Below are the code and all the weights of a small trained network. Each question names an input and a target symbol and asks about switching units off, where a switched-off unit gives its printed mean instead of its output.

import numpy as np


def w(rows, s, z=0):
    codes = np.array(rows[::2]) - 128.0
    scale = np.full(codes.shape[1], s)
    scale[-1] = z or s
    return codes * scale


def norm(h):
    return h / np.sqrt((h * h).mean(-1, keepdims=True) + 1e-5)


def f(y):
    return np.maximum(y, 0)


def softmax(a):
    e = np.exp(a - a.max(-1, keepdims=True))
    return e / e.sum(-1, keepdims=True)


def log_softmax(a):
    a = a - a.max(-1, keepdims=True)
    return a - np.log(np.exp(a).sum(-1, keepdims=True))


def net(x, mask):
    ids = ['αβγδεμπστφψω'.index(c) for c in x.split()]
    T = len(ids)
    res = E[ids] + P[:T]
    u = 0
    for l in range(2):
        q, k, v = (norm(res) @ M[l].T for M in (Q, K, V))
        z = softmax(np.where(np.tri(T) > 0, q @ k.T / 2**0.5, -1e9)) @ v
        res = res + np.where(mask[u], z, O[l][:, -1]) @ O[l][:, :-1]
        u += 1
        y = f(norm(res) @ A[l][:, :-1].T + A[l][:, -1])
        res = res + np.where(mask[u : u + 8], y, B[l][:, -1]) @ B[l][:, :-1]
        u += 8
    return log_softmax(norm(res)[-1] @ U[:, :-1].T + U[:, -1])


Q, K, V, O, A, B = {}, {}, {}, {}, {}, {}
E = w([
[167,218,141,153,106,83,197,210,90,171,128],'α',
[78,143,182,138,97,78,62,168,132,76,66],'β',
[186,45,74,197,55,63,61,125,158,86,147],'γ',
[108,210,233,150,158,51,198,151,133,186,110],'δ',
[213,124,181,211,142,220,149,132,134,219,100],'ε',
[101,86,204,128,57,95,162,198,60,229,151],'μ',
[208,57,51,215,101,88,88,118,187,114,179],'π',
[30,85,141,147,203,130,35,210,206,150,214],'σ',
[100,138,225,129,121,31,128,187,132,105,66],'τ',
[230,113,41,54,124,154,104,99,99,141,10],'φ',
[61,126,78,190,205,120,114,105,66,57,38],'ψ',
[161,235,56,123,63,228,118,98,168,217,209],'ω',
],0.011)
P = w([
[156,195,152,141,246,1,60,113,24,171,224],'0',
[152,127,130,194,142,92,22,97,85,150,72],'1',
[157,117,89,220,164,109,64,137,105,177,95],'2',
[135,149,123,189,139,120,94,158,116,181,102],'3',
[115,145,148,180,128,136,100,150,134,148,92],'4',
[112,140,158,168,122,146,119,157,144,130,90],'5',
[111,138,168,158,116,145,135,170,156,121,98],'6',
[99,134,162,161,122,142,169,166,168,120,107],'7',
[90,141,166,155,115,142,188,173,170,116,120],'8',
[77,137,165,142,110,135,202,184,187,101,131],'9',
[67,142,162,142,121,131,213,167,196,107,141],'10',
[75,135,187,157,145,119,204,149,192,110,146],'11',
],0.0065)
Q[0] = w([
[117,33,125,63,153,207,125,127,107,176,148],'0.h0',
[32,239,253,77,198,190,154,201,138,182,77],'0.h0',
],0.0061)
K[0] = w([
[169,91,30,75,104,254,158,84,144,76,62],'0.h0',
[71,105,118,181,58,186,221,173,222,76,86],'0.h0',
],0.006)
V[0] = w([
[126,107,21,56,162,175,152,86,115,113,72],'0.h0',
[137,70,134,12,57,128,159,212,254,208,149],'0.h0',
],0.0042)
O[0] = w([
[105,183,65,255,80,87,76,199,156,52,208,3],'0.h0',
[195,73,133,126,101,121,9,209,200,212,139,80],'0.h0',
],0.0077,0.0045)
A[0] = w([
[77,202,181,150,144,213,165,110,191,87,208,53],'0.n0',
[83,31,164,40,111,140,73,65,70,196,254,142],'0.n1',
[33,109,167,155,166,151,170,171,229,93,202,33],'0.n2',
[109,114,166,68,111,128,138,111,134,156,218,2],'0.n3',
[115,73,132,34,123,159,108,201,144,231,138,98],'0.n4',
[176,81,32,175,81,75,76,114,157,67,118,85],'0.n5',
[165,47,168,195,28,187,88,150,173,157,201,142],'0.n6',
[123,128,166,213,74,200,98,146,20,195,171,51],'0.n7',
],0.0049,0.0032)
B[0] = w([
[58,91,70,86,71,175,140,57,90,128,153,161],'0.n0',
[154,84,138,209,46,227,122,118,159,150,93,213],'0.n1',
[155,88,156,149,40,118,157,133,62,146,72,187],'0.n2',
[102,2,108,121,133,198,219,156,131,62,101,142],'0.n3',
[171,111,56,161,221,147,105,146,141,19,90,255],'0.n4',
[146,171,199,193,115,170,110,132,199,65,167,185],'0.n5',
[93,162,52,51,133,65,49,96,110,221,138,199],'0.n6',
[78,179,81,191,82,148,63,127,217,141,141,176],'0.n7',
],0.0058,0.0044)
Q[1] = w([
[113,105,110,141,60,216,23,179,167,253,80],'1.h0',
[189,95,170,109,90,41,177,48,158,96,147],'1.h0',
],0.0065)
K[1] = w([
[101,63,61,83,122,128,169,177,219,90,142],'1.h0',
[129,101,254,218,235,60,64,121,69,177,195],'1.h0',
],0.0069)
V[1] = w([
[79,55,73,217,93,107,12,75,82,99,83],'1.h0',
[66,118,107,102,208,255,135,36,147,170,233],'1.h0',
],0.0048)
O[1] = w([
[76,64,164,9,175,111,214,106,136,126,191,254],'1.h0',
[147,148,2,6,51,165,111,146,205,66,144,171],'1.h0',
],0.0061,0.0026)
A[1] = w([
[14,168,150,153,227,134,142,115,68,110,76,172],'1.n0',
[126,170,165,48,142,59,164,165,6,159,213,26],'1.n1',
[156,174,107,139,109,53,124,165,216,10,182,4],'1.n2',
[103,153,9,139,26,122,31,115,189,165,233,2],'1.n3',
[134,115,150,94,159,83,64,199,134,111,57,124],'1.n4',
[206,136,37,49,173,119,117,77,17,73,9,107],'1.n5',
[173,245,199,190,125,255,142,172,170,98,149,84],'1.n6',
[116,126,161,121,193,90,105,204,119,193,59,125],'1.n7',
],0.0063,0.003)
B[1] = w([
[163,210,177,89,65,76,139,226,192,64,130,250],'1.n0',
[55,47,108,19,105,120,144,13,178,176,112,158],'1.n1',
[153,161,167,215,223,191,109,153,50,150,170,151],'1.n2',
[210,199,134,44,72,141,65,147,71,117,132,189],'1.n3',
[78,221,147,144,169,114,168,113,129,135,102,202],'1.n4',
[101,170,169,2,205,65,174,162,125,144,49,249],'1.n5',
[99,49,138,203,26,161,111,210,198,58,232,189],'1.n6',
[157,195,48,183,155,77,108,123,87,82,133,253],'1.n7',
],0.0067,0.006)
U = w([
[115,109,80,207,82,137,149,74,159,125,67,134],'α',
[90,196,130,35,211,76,202,91,75,156,84,179],'β',
[41,77,192,107,32,131,237,67,134,125,222,201],'γ',
[122,73,92,167,145,175,147,99,158,124,40,134],'δ',
[220,186,186,134,146,191,185,220,177,38,86,3],'ε',
[72,14,136,52,193,140,119,116,211,237,131,153],'μ',
[168,106,133,130,201,144,161,92,57,95,209,127],'π',
[154,157,44,51,25,118,45,140,162,124,144,143],'σ',
[175,82,172,172,139,199,164,122,28,184,64,127],'τ',
[48,200,111,255,152,108,83,208,86,112,206,227],'φ',
[89,140,55,192,110,148,195,120,94,15,154,77],'ψ',
[176,131,197,113,174,138,62,138,60,127,191,16],'ω',
],0.0066,0.0025)

Each question gives the input, a string of symbols that net reads in full, and the target symbol t.
The units are the heads (2 rows each of Q, K, V and O) and the neurons (one row each of A and B). Each row of codes is followed by its name. A weight is (code - 128) times the scale printed after its matrix; where a second scale follows, it is the last column's (O, A, B and U).
mask holds one flag per unit, layer by layer, with each layer's heads first. A switched-off unit (its flag False) gives its mean, the last column of its rows in O or B, instead of its output. The means were averaged over made-up inputs and are rounded, as every weight is.
A unit's drop is (log p(t) with every unit on - log p(t) with that unit switched off) / (log p(t) with every unit on - log p(t) with every unit switched off).
The circuit of an input: a set's keep is (log p(t) with only the set's units on - log p(t) with every unit switched off) / (log p(t) with every unit on - log p(t) with every unit switched off). Starting from the 12 units with the biggest drops (on a tie, the unit counted first), units are removed one at a time, each time the one whose removal leaves the highest keep (on an exact tie, the one counted first), for as long as the keep stays at least 0.8.
circuit, biggest first: the units of the circuit, biggest drop first
k most important neurons: the k neurons with the biggest drops, biggest first
k most important neurons of layer l: the k neurons of layer l with the biggest drops, biggest first
input δ σ φ, target β: circuit, biggest first	(1.n5)
input ε φ γ ω δ ε, target σ: 2 most important neurons	(0.n7 0.n6)
input σ σ σ μ γ π γ α ψ ω β σ, target σ: circuit, biggest first	(1.h0 1.n3 0.n0)
input ω γ ε φ δ α ε ψ φ φ, target φ: circuit, biggest first	(0.h0 0.n5 1.n2 1.n6)
input φ ω σ σ α β τ φ σ, target φ: 2 most important neurons of layer 1	(1.n5 1.n7)
input β μ τ φ σ β σ σ π, target β: 2 most important neurons of layer 0	(0.n1 0.n5)
input φ σ β σ τ ε σ γ, target φ: circuit, biggest first	(0.h0 1.n2)
input α σ σ σ α γ σ σ φ ψ σ, target γ: 4 most important neurons	(0.n0 0.n2 1.n7 1.n5)
input ε μ φ φ, target ε: 4 most important neurons	(0.n5 0.n6 1.n6 0.n0)
input σ σ φ π β δ σ π, target σ: 2 most important neurons of layer 0	(0.n6 0.n4)
input α σ δ μ δ σ γ τ ω π, target α: 2 most important neurons	(0.n4 1.n0)
input σ γ ε γ α ψ β β φ μ, target φ: 4 most important neurons of layer 0	(0.n4 0.n7 0.n6 0.n0)
input β γ α ω μ μ, target σ: 2 most important neurons of layer 1	(1.n3 1.n5)
input φ ε μ ω τ δ φ μ, target φ: 2 most important neurons of layer 1	(1.n7 1.n5)
input σ γ δ σ σ, target μ: 2 most important neurons of layer 0	(0.n1 0.n2)
input β σ δ δ τ φ α ψ α φ γ σ, target φ: circuit, biggest first	(0.h0 1.n5)
input φ ε φ μ γ γ μ ω σ α τ π, target φ: most important neuron	(1.n2)
input ω α ω π ψ γ, target ω: 4 most important neurons	(0.n5 0.n6 1.n2 1.n3)
input γ ψ γ α γ, target γ: 2 most important neurons of layer 0	(0.n4 0.n5)
input γ φ μ μ μ τ β σ ε, target μ: 2 most important neurons	(0.n6 1.n0)
input φ ε β π, target φ: circuit, biggest first	(0.h0)
input β β μ μ, target τ: 2 most important neurons	(0.n1 1.n5)
input π φ γ, target π: 3 most important neurons	(0.n5 1.n2 1.n0)
input π σ β γ φ γ φ, target ε: 3 most important neurons	(0.n5 1.n6 0.n6)
input γ β α φ π, target γ: circuit, biggest first	(1.h0 0.n4)
input ε τ π, target ε: 3 most important neurons of layer 0	(0.n5 0.n6 0.n1)
input ω ω ω σ φ σ σ γ, target ω: 3 most important neurons of layer 0	(0.n5 0.n6 0.n2)
input δ τ φ π α ψ π α σ π ε π, target δ: circuit, biggest first	(0.h0 1.h0 1.n0)
input σ α φ σ τ σ ψ σ σ ω π γ, target σ: circuit, biggest first	(0.n6)
input δ ψ φ π, target δ: 2 most important neurons	(1.n0 0.n6)
